Below are the code and all the weights of a small trained network. Each question names an input and a target symbol and asks about switching units off, where a switched-off unit gives its printed mean instead of its output.

import numpy as np


def w(rows, s, z=0):
    codes = np.array(rows[::2]) - 128.0
    scale = np.full(codes.shape[1], s)
    scale[-1] = z or s
    return codes * scale


def f(y):
    return np.maximum(y, 0)


def softmax(a):
    e = np.exp(a - a.max(-1, keepdims=True))
    return e / e.sum(-1, keepdims=True)


def log_softmax(a):
    a = a - a.max(-1, keepdims=True)
    return a - np.log(np.exp(a).sum(-1, keepdims=True))


def net(x, mask):
    ids = ['βγεμπστφψ'.index(c) for c in x.split()]
    T = len(ids)
    res = E[ids] + P[:T]
    q, k, v = (res @ M[0].T for M in (Q, K, V))
    z = softmax(np.where(np.tri(T) > 0, q @ k.T / 2**0.5, -1e9)) @ v
    res = res + np.where(mask[0], z, O[0][:, -1]) @ O[0][:, :-1]
    y = f(res @ A[0][:, :-1].T + A[0][:, -1])
    res = res + np.where(mask[1:13], y, B[0][:, -1]) @ B[0][:, :-1]
    return log_softmax(res[-1] @ U[:, :-1].T + U[:, -1])


Q, K, V, O, A, B = {}, {}, {}, {}, {}, {}
E = w([
[91,162,184,173,218,75],'β',
[122,21,73,127,113,105],'γ',
[177,114,147,117,119,73],'ε',
[174,184,177,132,194,77],'μ',
[50,105,194,198,172,118],'π',
[142,255,142,170,89,67],'σ',
[136,67,92,207,182,71],'τ',
[62,96,156,181,160,141],'φ',
[138,108,133,131,160,71],'ψ',
],0.02)
P = w([
[242,147,1,219,135,24],'0',
[67,63,140,64,91,74],'1',
[94,63,133,63,102,62],'2',
[81,154,191,60,101,11],'3',
[75,100,170,36,105,50],'4',
[72,133,178,42,101,26],'5',
[132,135,190,51,113,16],'6',
[85,128,193,36,81,36],'7',
],0.0078)
Q[0] = w([
[59,98,252,131,174,16],'head 1',
[88,234,140,172,142,255],'head 1',
],0.0083)
K[0] = w([
[117,255,26,214,37,113],'head 1',
[93,73,181,52,159,116],'head 1',
],0.008)
V[0] = w([
[113,73,52,188,51,88],'head 1',
[215,125,105,47,6,118],'head 1',
],0.011)
O[0] = w([
[8,186,16,149,53,136,255],'head 1',
[121,238,89,19,179,181,61],'head 1',
],0.012,0.0077)
A[0] = w([
[196,117,149,168,192,102,57],'neuron 1',
[152,100,75,57,151,12,164],'neuron 2',
[201,86,250,116,75,214,206],'neuron 3',
[150,136,212,110,149,153,73],'neuron 4',
[115,142,193,201,254,179,162],'neuron 5',
[121,107,91,3,194,102,88],'neuron 6',
[123,224,85,52,145,105,67],'neuron 7',
[240,74,106,61,146,135,48],'neuron 8',
[117,71,127,182,68,29,72],'neuron 9',
[174,31,122,77,149,194,2],'neuron 10',
[91,154,90,124,147,228,37],'neuron 11',
[105,145,126,121,160,89,14],'neuron 12',
],0.0095,0.0089)
B[0] = w([
[204,147,86,63,111,110,158],'neuron 1',
[37,133,160,175,197,136,186],'neuron 2',
[167,149,68,82,154,26,161],'neuron 3',
[50,212,155,67,173,175,133],'neuron 4',
[90,79,75,66,86,90,159],'neuron 5',
[137,134,221,123,100,204,159],'neuron 6',
[177,96,149,114,115,126,208],'neuron 7',
[66,130,81,64,175,92,132],'neuron 8',
[151,169,171,121,119,186,253],'neuron 9',
[178,148,160,59,166,123,130],'neuron 10',
[170,107,84,3,178,142,154],'neuron 11',
[127,131,64,111,170,133,135],'neuron 12',
],0.011,0.025)
U = w([
[205,122,123,68,152,210,231],'β',
[97,86,142,75,69,79,67],'γ',
[135,36,182,123,63,132,3],'ε',
[218,10,170,47,77,126,139],'μ',
[136,88,78,60,50,98,194],'π',
[151,2,95,69,147,48,120],'σ',
[119,99,171,125,103,137,138],'τ',
[144,157,74,135,2,91,81],'φ',
[74,92,90,164,120,77,147],'ψ',
],0.0082,0.0053)

Each question gives the input, a string of symbols that net reads in full, and the target symbol t.
The units are the heads (2 rows each of Q, K, V and O) and the neurons (one row each of A and B). Each row of codes is followed by its name. A weight is (code - 128) times the scale printed after its matrix; where a second scale follows, it is the last column's (O, A, B and U).
mask holds one flag per unit, heads first, then neurons. A switched-off unit (its flag False) gives its mean, the last column of its rows in O or B, instead of its output. The means were averaged over made-up inputs and are rounded, as every weight is.
A unit's drop is (log p(t) with every unit on - log p(t) with that unit switched off) / (log p(t) with every unit on - log p(t) with every unit switched off).
The circuit of an input: a set's keep is (log p(t) with only the set's units on - log p(t) with every unit switched off) / (log p(t) with every unit on - log p(t) with every unit switched off). Starting from the 12 units with the biggest drops (on a tie, the unit counted first), units are removed one at a time, each time the one whose removal leaves the highest keep (on an exact tie, the one counted first), for as long as the keep stays at least 0.8.
circuit, biggest first: the units of the circuit, biggest drop first
top k neurons: the k neurons with the biggest drops, biggest first
drop when u is switched off: that unit's drop, to one decimal
input φ ε β γ, target τ: circuit, biggest first -> neuron 9; head 1; neuron 7; neuron 5
input ε ε π ψ σ β σ, target β: top neuron -> neuron 5
input γ ψ ε τ, target π: top 3 neurons -> neuron 11; neuron 7; neuron 9
input β ε φ μ, target μ: top 2 neurons -> neuron 9; neuron 1
input μ π ε τ, target σ: circuit, biggest first -> head 1; neuron 6; neuron 5; neuron 2
input ψ γ ε σ γ γ, target τ: top 2 neurons -> neuron 6; neuron 2
input μ β μ φ, target σ: circuit, biggest first -> head 1; neuron 3; neuron 9
input β μ β ε, target μ: top 3 neurons -> neuron 9; neuron 3; neuron 1
input τ β μ φ, target φ: circuit, biggest first -> head 1; neuron 2
input μ β π ε γ, target σ: circuit, biggest first -> head 1; neuron 8; neuron 3
input μ ε β π, target σ: top 2 neurons -> neuron 3; neuron 5
input φ φ γ β μ ε β ε, target τ: top 2 neurons -> neuron 9; neuron 7
input ε τ γ φ, target β: top 2 neurons -> neuron 11; neuron 5
input τ ψ ψ π, target φ: top 2 neurons -> neuron 2; neuron 9
input β ψ τ φ β φ, target μ: top 3 neurons -> neuron 9; neuron 2; neuron 3
input μ γ ψ, target σ: drop when neuron 3 is switched off -> 0.1
input ε β π β γ γ γ β, target β: drop when head 1 is switched off -> 3.2
input ψ ε β β π, target ψ: drop when neuron 1 is switched off -> 0.2
